Below is a small trained network, with its code and all its weights. Each question gives an input and a class and asks what happens when units are switched off, that is, made to give their printed mean instead of their output.

import numpy as np


def w(rows, s, z=0):
    codes = np.array(rows[::2]) - 128.0
    scale = np.full(codes.shape[1], s)
    scale[-1] = z or s
    return codes * scale


def norm(h):
    return h / np.sqrt((h * h).mean(-1, keepdims=True) + 1e-5)


def f(y):
    return np.maximum(y, 0)


def log_softmax(a):
    a = a - a.max(-1, keepdims=True)
    return a - np.log(np.exp(a).sum(-1, keepdims=True))


def net(x, mask):
    res = np.array(x, float).reshape(1, 3) / 4 @ E
    u = 0
    for l in range(2):
        y = f(norm(res) @ A[l][:, :-1].T + A[l][:, -1])
        res = res + np.where(mask[u : u + 12], y, B[l][:, -1]) @ B[l][:, :-1]
        u += 12
    return log_softmax(norm(res)[-1] @ U[:, :-1].T + U[:, -1])


A, B = {}, {}
E = w([
[173,68,187,231,31,142,152,65,35,169,31,51],'x0',
[131,128,36,19,52,167,149,135,81,127,212,28],'x1',
[110,162,219,166,104,200,38,194,179,254,214,57],'x2',
],0.0081)
A[0] = w([
[143,77,137,155,110,223,52,19,103,206,128,124,34],'0.n1',
[127,138,224,172,241,109,79,143,185,147,100,183,14],'0.n2',
[109,73,215,173,131,102,90,179,97,120,165,99,91],'0.n3',
[95,114,46,66,151,182,114,171,114,133,137,77,73],'0.n4',
[88,77,112,47,168,141,183,145,48,39,59,182,168],'0.n5',
[142,144,207,114,66,120,208,149,172,135,93,76,4],'0.n6',
[82,155,134,128,177,136,173,124,101,146,119,117,46],'0.n7',
[21,181,179,80,198,157,85,144,114,118,193,189,36],'0.n8',
[126,134,120,100,66,152,146,146,52,122,136,45,51],'0.n9',
[56,109,169,206,137,58,197,215,86,185,58,170,76],'0.n10',
[98,170,144,101,93,171,1,186,211,152,164,186,107],'0.n11',
[173,131,127,114,23,109,102,139,158,84,83,99,108],'0.n12',
],0.0059,0.0034)
B[0] = w([
[153,153,68,156,180,43,213,73,163,106,225,182,189],'0.n1',
[68,154,105,47,62,177,24,132,107,87,54,129,225],'0.n2',
[174,121,80,160,135,127,169,135,166,117,33,100,179],'0.n3',
[79,183,195,79,81,151,66,107,133,66,41,178,198],'0.n4',
[228,179,138,135,191,147,140,181,159,168,133,80,255],'0.n5',
[175,153,54,145,177,118,162,137,87,124,125,149,148],'0.n6',
[128,149,140,76,108,142,138,117,160,49,179,56,128],'0.n7',
[151,181,153,183,80,19,117,135,86,173,206,255,207],'0.n8',
[66,200,123,79,106,194,78,65,157,105,100,153,201],'0.n9',
[80,230,135,83,98,154,101,68,154,115,158,133,197],'0.n10',
[210,85,86,148,188,155,218,123,176,110,118,100,235],'0.n11',
[128,100,130,74,146,59,111,155,116,167,189,176,167],'0.n12',
],0.0064,0.0067)
A[1] = w([
[101,111,168,186,33,124,117,74,25,140,122,80,36],'1.n1',
[30,112,143,91,102,136,69,117,126,75,94,110,206],'1.n2',
[87,128,192,255,152,168,37,171,186,193,132,117,175],'1.n3',
[67,106,131,111,167,94,135,172,145,127,155,159,4],'1.n4',
[119,156,92,133,164,94,125,80,113,106,116,150,46],'1.n5',
[178,127,98,124,159,108,127,196,126,130,128,148,66],'1.n6',
[157,205,99,124,131,138,68,99,200,139,135,153,216],'1.n7',
[119,105,140,178,119,120,161,62,77,177,60,78,41],'1.n8',
[115,133,143,120,92,186,110,161,161,193,188,86,67],'1.n9',
[195,154,200,122,122,117,105,137,95,169,134,121,87],'1.n10',
[120,99,148,147,192,82,125,118,114,85,42,168,116],'1.n11',
[75,88,46,61,127,119,118,163,141,119,180,139,79],'1.n12',
],0.0092,0.0021)
B[1] = w([
[103,182,143,162,150,87,53,153,197,127,167,242,180],'1.n1',
[76,141,196,160,66,163,109,127,123,196,66,121,161],'1.n2',
[135,146,75,1,176,140,182,125,44,82,123,123,199],'1.n3',
[119,201,176,138,104,54,97,51,145,146,187,122,148],'1.n4',
[155,39,155,131,103,160,174,153,81,177,140,104,167],'1.n5',
[55,73,151,202,136,120,126,141,95,142,170,64,169],'1.n6',
[144,48,149,187,69,121,142,90,135,160,119,116,248],'1.n7',
[117,83,169,123,171,60,90,179,193,155,216,142,181],'1.n8',
[164,134,57,94,205,100,148,148,54,19,41,92,172],'1.n9',
[97,65,118,233,77,172,170,121,134,147,157,91,151],'1.n10',
[109,199,46,25,136,194,109,148,98,109,160,64,181],'1.n11',
[112,155,176,172,174,109,47,125,130,166,99,176,171],'1.n12',
],0.0076,0.013)
U = w([
[144,124,125,171,172,26,76,141,173,165,221,194,145],'0',
[192,101,43,91,217,130,232,159,85,96,101,64,142],'1',
[97,214,112,41,98,182,42,91,113,131,50,155,141],'2',
[114,13,176,251,37,170,166,119,169,180,79,100,157],'3',
[43,134,198,137,103,120,250,218,211,76,101,107,8],'4',
[59,146,194,159,97,137,242,200,207,44,112,113,28],'5',
[36,107,206,144,92,127,233,227,216,19,109,109,3],'6',
],0.013,0.011)

Each question gives the input, the list of numbers given to net, and the class t.
The units are the neurons (one row each of A and B). Each row of codes is followed by its name. A weight is (code - 128) times the scale printed after its matrix; where a second scale follows, it is the last column's (A, B and U).
mask holds one flag per neuron, layer by layer. A switched-off neuron (its flag False) gives its mean, the last column of its row in B, instead of its output. The means were averaged over made-up inputs and are rounded, as every weight is.
A unit's drop is (log p(t) with every unit on - log p(t) with that unit switched off) / (log p(t) with every unit on - log p(t) with every unit switched off).
The circuit of an input: a set's keep is (log p(t) with only the set's units on - log p(t) with every unit switched off) / (log p(t) with every unit on - log p(t) with every unit switched off). Starting from the 12 units with the biggest drops (on a tie, the unit counted first), units are removed one at a time, each time the one whose removal leaves the highest keep (on an exact tie, the one counted first), for as long as the keep stays at least 0.8.
units of the circuit, in order: the units of the circuit, biggest drop first
unit that matters most: the unit with the biggest drop
k most important neurons: the k neurons with the biggest drops, biggest first
k most important neurons of layer l: the k neurons of layer l with the biggest drops, biggest first
drop of u: that unit's drop, to one decimal
input [7,-1,8], class 1: 2 most important neurons of layer 1	(1.n3; 1.n9)
input [-4,-5,1], class 2: unit that matters most	0.n2
input [0,3,0], class 3: 3 most important neurons	(1.n2; 1.n3; 1.n11)
input [-6,-7,-4], class 2: 2 most important neurons	(0.n2; 1.n11)
input [-7,-7,8], class 1: units of the circuit, in order	(1.n3; 0.n11)
input [3,-4,2], class 2: 3 most important neurons	(0.n2; 1.n3; 0.n5)
input [7,6,-6], class 0: units of the circuit, in order	(1.n1; 1.n8)
input [3,-7,6], class 2: 4 most important neurons	(0.n2; 1.n3; 0.n5; 0.n10)
input [-6,5,-6], class 0: units of the circuit, in order	(1.n12; 1.n3)
input [4,-5,-5], class 1: 3 most important neurons	(0.n5; 1.n11; 0.n4)
input [-7,-8,-4], class 2: 3 most important neurons of layer 1	(1.n11; 1.n8; 1.n1)
input [-3,3,0], class 3: units of the circuit, in order	(1.n7; 1.n1; 1.n3)
input [1,1,3], class 3: 3 most important neurons	(0.n1; 1.n3; 1.n11)
input [-4,2,5], class 1: 3 most important neurons	(1.n9; 0.n1; 1.n1)
input [-1,-7,3], class 2: units of the circuit, in order	(0.n2)
input [-3,-7,8], class 1: 2 most important neurons	(1.n3; 0.n11)
input [2,8,-6], class 2: 2 most important neurons	(0.n9; 0.n11)
input [-3,-6,-3], class 2: 2 most important neurons	(1.n11; 0.n2)
input [4,-3,-3], class 0: 2 most important neurons	(1.n8; 0.n11)
input [-3,2,3], class 3: unit that matters most	0.n11
input [4,1,-3], class 0: 2 most important neurons of layer 1	(1.n8; 1.n7)
input [-4,-5,8], class 1: 2 most important neurons	(1.n3; 0.n11)
input [4,1,2], class 0: 2 most important neurons of layer 0	(0.n5; 0.n11)
input [-3,3,-3], class 3: drop of 0.n1	0.1
input [0,3,-1], class 3: drop of 1.n7	0.2
